Below are the code and all the weights of a small trained network. Each question names an input and a class and asks about switching units off, where a switched-off unit gives its printed mean instead of its output.

import numpy as np


def w(rows, s, z=0):
    codes = np.array(rows[::2]) - 128.0
    scale = np.full(codes.shape[1], s)
    scale[-1] = z or s
    return codes * scale


def f(y):
    return y / 2 * (1 + np.tanh(0.7978845608 * (y + 0.044715 * y**3)))


def log_softmax(a):
    a = a - a.max(-1, keepdims=True)
    return a - np.log(np.exp(a).sum(-1, keepdims=True))


def net(x, mask):
    res = np.array(x, float).reshape(1, 2) / 4 @ E
    y = f(res @ A[0][:, :-1].T + A[0][:, -1])
    res = res + np.where(mask, y, B[0][:, -1]) @ B[0][:, :-1]
    return log_softmax(res[-1] @ U[:, :-1].T + U[:, -1])


A, B = {}, {}
E = w([
[126,131,118,112,165,9,134,73,250,120,138,146],'x0',
[216,160,65,118,206,211,65,159,182,89,80,72],'x1',
],0.014)
A[0] = w([
[36,51,254,131,62,45,222,161,80,197,142,234,127],'neuron 0',
[91,99,203,131,98,131,144,88,133,175,151,157,88],'neuron 1',
[73,99,115,136,113,115,116,97,106,114,149,110,251],'neuron 2',
[115,104,140,150,31,169,145,149,38,209,144,85,116],'neuron 3',
[94,180,163,133,61,136,134,155,49,139,56,103,83],'neuron 4',
[85,140,145,123,121,49,152,58,217,170,108,163,101],'neuron 5',
],0.0081,0.014)
B[0] = w([
[141,106,107,161,179,137,156,139,198,163,120,159,250],'neuron 0',
[199,179,157,45,116,156,61,250,205,117,34,97,160],'neuron 1',
[110,80,105,172,186,106,140,118,118,115,177,122,198],'neuron 2',
[100,76,184,104,141,101,106,126,111,142,123,109,184],'neuron 3',
[90,132,153,85,82,138,113,131,164,91,86,59,155],'neuron 4',
[79,93,184,131,78,117,97,133,107,81,108,49,189],'neuron 5',
],0.019,0.023)
U = w([
[180,132,97,121,167,141,107,163,166,137,77,123,104],'0',
[78,91,185,112,96,113,95,129,115,113,118,95,105],'1',
[104,101,97,179,173,113,176,93,95,147,253,156,253],'2',
[148,141,129,112,90,120,121,111,124,131,154,148,87],'3',
[129,180,134,123,95,136,149,127,136,109,132,138,95],'4',
],0.021,0.011)

Each question gives the input, the list of numbers given to net, and the class t.
The units are the neurons (one row each of A and B). Each row of codes is followed by its name. A weight is (code - 128) times the scale printed after its matrix; where a second scale follows, it is the last column's (A, B and U).
mask holds one flag per neuron, in row order. A switched-off neuron (its flag False) gives its mean, the last column of its row in B, instead of its output. The means were averaged over made-up inputs and are rounded, as every weight is.
A unit's drop is (log p(t) with every unit on - log p(t) with that unit switched off) / (log p(t) with every unit on - log p(t) with every unit switched off).
The circuit of an input: a set's keep is (log p(t) with only the set's units on - log p(t) with every unit switched off) / (log p(t) with every unit on - log p(t) with every unit switched off). Starting from all 6 units, units are removed one at a time, each time the one whose removal leaves the highest keep (on an exact tie, the one counted first), for as long as the keep stays at least 0.8.
circuit, biggest first: the units of the circuit, biggest drop first
k most important neurons: the k neurons with the biggest drops, biggest first
drop when u is switched off: that unit's drop, to one decimal
input [-2,1], class 2: most important neuron : (neuron 1)
input [5,4], class 1: 2 most important neurons : (neuron 0; neuron 1)
input [-6,5], class 1: 2 most important neurons : (neuron 0; neuron 1)
input [3,0], class 2: 2 most important neurons : (neuron 1; neuron 4)
input [-3,-8], class 0: 2 most important neurons : (neuron 0; neuron 1)
input [-3,-3], class 2: 2 most important neurons : (neuron 5; neuron 2)
input [-4,3], class 1: 3 most important neurons : (neuron 0; neuron 1; neuron 2)
input [-3,-2], class 2: circuit, biggest first : (neuron 5; neuron 1)
input [-7,-8], class 0: 2 most important neurons : (neuron 0; neuron 1)
input [-8,-8], class 0: 3 most important neurons : (neuron 0; neuron 1; neuron 5)
input [5,0], class 1: 2 most important neurons : (neuron 5; neuron 0)
input [-3,3], class 2: 4 most important neurons : (neuron 1; neuron 5; neuron 4; neuron 0)
input [5,-8], class 0: 2 most important neurons : (neuron 0; neuron 1)
input [-7,5], class 1: circuit, biggest first : (neuron 0)
input [-1,1], class 2: 2 most important neurons : (neuron 1; neuron 5)
input [0,2], class 2: drop when neuron 1 is switched off : 0.7
input [-5,2], class 1: drop when neuron 0 is switched off : 1.2
input [3,-4], class 0: drop when neuron 1 is switched off : 1.0
